Below is a small trained network, with its code and all its weights. Each question gives an input and a class and asks what happens when units are switched off, that is, made to give their printed mean instead of their output.

import numpy as np


def w(rows, s, z=0):
    codes = np.array(rows[::2]) - 128.0
    scale = np.full(codes.shape[1], s)
    scale[-1] = z or s
    return codes * scale


def f(y):
    return np.maximum(y, 0)


def log_softmax(a):
    a = a - a.max(-1, keepdims=True)
    return a - np.log(np.exp(a).sum(-1, keepdims=True))


def net(x, mask):
    res = np.array(x, float).reshape(1, 7) / 4 @ E
    y = f(res @ A[0][:, :-1].T + A[0][:, -1])
    res = res + np.where(mask, y, B[0][:, -1]) @ B[0][:, :-1]
    return log_softmax(res[-1] @ U[:, :-1].T + U[:, -1])


A, B = {}, {}
E = w([
[152,191,150,128],'x0',
[147,219,194,176],'x1',
[229,61,98,196],'x2',
[191,195,70,181],'x3',
[69,148,102,217],'x4',
[138,165,254,144],'x5',
[205,125,137,81],'x6',
],0.0068)
A[0] = w([
[68,147,71,214,162],'neuron 1',
[132,236,160,176,136],'neuron 2',
[176,216,178,116,101],'neuron 3',
[147,94,110,38,84],'neuron 4',
[120,161,189,72,218],'neuron 5',
[131,232,160,164,96],'neuron 6',
[154,194,160,117,115],'neuron 7',
[90,230,103,184,122],'neuron 8',
[246,136,99,165,171],'neuron 9',
[65,113,142,108,126],'neuron 10',
[70,109,39,94,92],'neuron 11',
[80,111,49,44,231],'neuron 12',
[139,175,175,160,107],'neuron 13',
[119,69,84,40,129],'neuron 14',
[131,74,221,100,184],'neuron 15',
[100,105,191,123,255],'neuron 16',
[99,62,153,112,129],'neuron 17',
[72,83,149,130,224],'neuron 18',
[208,114,66,141,220],'neuron 19',
[130,189,138,133,113],'neuron 20',
[53,159,107,138,228],'neuron 21',
[98,111,227,112,83],'neuron 22',
[141,124,182,165,197],'neuron 23',
[225,129,167,233,142],'neuron 24',
[208,55,117,156,244],'neuron 25',
],0.012,0.0038)
B[0] = w([
[103,100,39,255,229],'neuron 1',
[87,176,98,99,231],'neuron 2',
[36,142,99,108,215],'neuron 3',
[82,184,128,107,192],'neuron 4',
[120,121,151,175,225],'neuron 5',
[103,152,74,106,216],'neuron 6',
[48,143,97,171,189],'neuron 7',
[125,149,73,123,216],'neuron 8',
[165,117,208,43,252],'neuron 9',
[183,127,198,123,187],'neuron 10',
[83,194,144,140,213],'neuron 11',
[125,197,172,135,252],'neuron 12',
[124,183,102,116,189],'neuron 13',
[143,200,165,88,225],'neuron 14',
[161,116,161,166,218],'neuron 15',
[179,147,145,166,217],'neuron 16',
[172,143,159,118,185],'neuron 17',
[167,156,171,146,211],'neuron 18',
[183,134,188,74,246],'neuron 19',
[75,144,116,123,173],'neuron 20',
[126,169,132,169,219],'neuron 21',
[176,89,137,123,203],'neuron 22',
[96,146,145,123,195],'neuron 23',
[188,131,155,86,252],'neuron 24',
[212,161,199,155,255],'neuron 25',
],0.0087,0.0081)
U = w([
[27,120,56,220,220],'0',
[43,159,112,57,33],'1',
[185,98,169,117,202],'2',
[114,74,1,75,2],'3',
],0.0093,0.0037)

Each question gives the input, the list of numbers given to net, and the class t.
The units are the neurons (one row each of A and B). Each row of codes is followed by its name. A weight is (code - 128) times the scale printed after its matrix; where a second scale follows, it is the last column's (A, B and U).
mask holds one flag per neuron, in row order. A switched-off neuron (its flag False) gives its mean, the last column of its row in B, instead of its output. The means were averaged over made-up inputs and are rounded, as every weight is.
A unit's drop is (log p(t) with every unit on - log p(t) with that unit switched off) / (log p(t) with every unit on - log p(t) with every unit switched off).
The circuit of an input: a set's keep is (log p(t) with only the set's units on - log p(t) with every unit switched off) / (log p(t) with every unit on - log p(t) with every unit switched off). Starting from the 12 units with the biggest drops (on a tie, the unit counted first), units are removed one at a time, each time the one whose removal leaves the highest keep (on an exact tie, the one counted first), for as long as the keep stays at least 0.8.
units of the circuit, in order: the units of the circuit, biggest drop first
unit that matters most: the unit with the biggest drop
k most important neurons: the k neurons with the biggest drops, biggest first
drop of u: that unit's drop, to one decimal
input [3,3,-3,-4,3,-5,4], class 0: unit that matters most => neuron 9
input [2,0,3,0,4,8,0], class 1: units of the circuit, in order => (neuron 2; neuron 3; neuron 6)
input [3,-1,-5,7,1,6,4], class 1: 2 most important neurons => (neuron 1; neuron 2)
input [-2,7,-1,-1,-5,3,-4], class 0: units of the circuit, in order => (neuron 9; neuron 19; neuron 7)
input [-5,6,5,4,7,7,-1], class 0: 3 most important neurons => (neuron 1; neuron 14; neuron 19)
input [7,-1,0,2,5,-8,1], class 0: 2 most important neurons => (neuron 1; neuron 24)
input [6,-2,-8,-8,2,6,1], class 2: 2 most important neurons => (neuron 22; neuron 10)
input [1,1,-2,0,-2,5,4], class 1: 2 most important neurons => (neuron 1; neuron 3)
input [0,6,-7,-5,5,-1,7], class 0: drop of neuron 24 => 0.1
input [3,8,2,6,-7,0,4], class 1: drop of neuron 3 => 0.2
input [-7,-1,-7,4,-8,-2,7], class 1: drop of neuron 4 => 0.4
input [6,3,0,0,-8,-2,1], class 1: drop of neuron 3 => 0.3
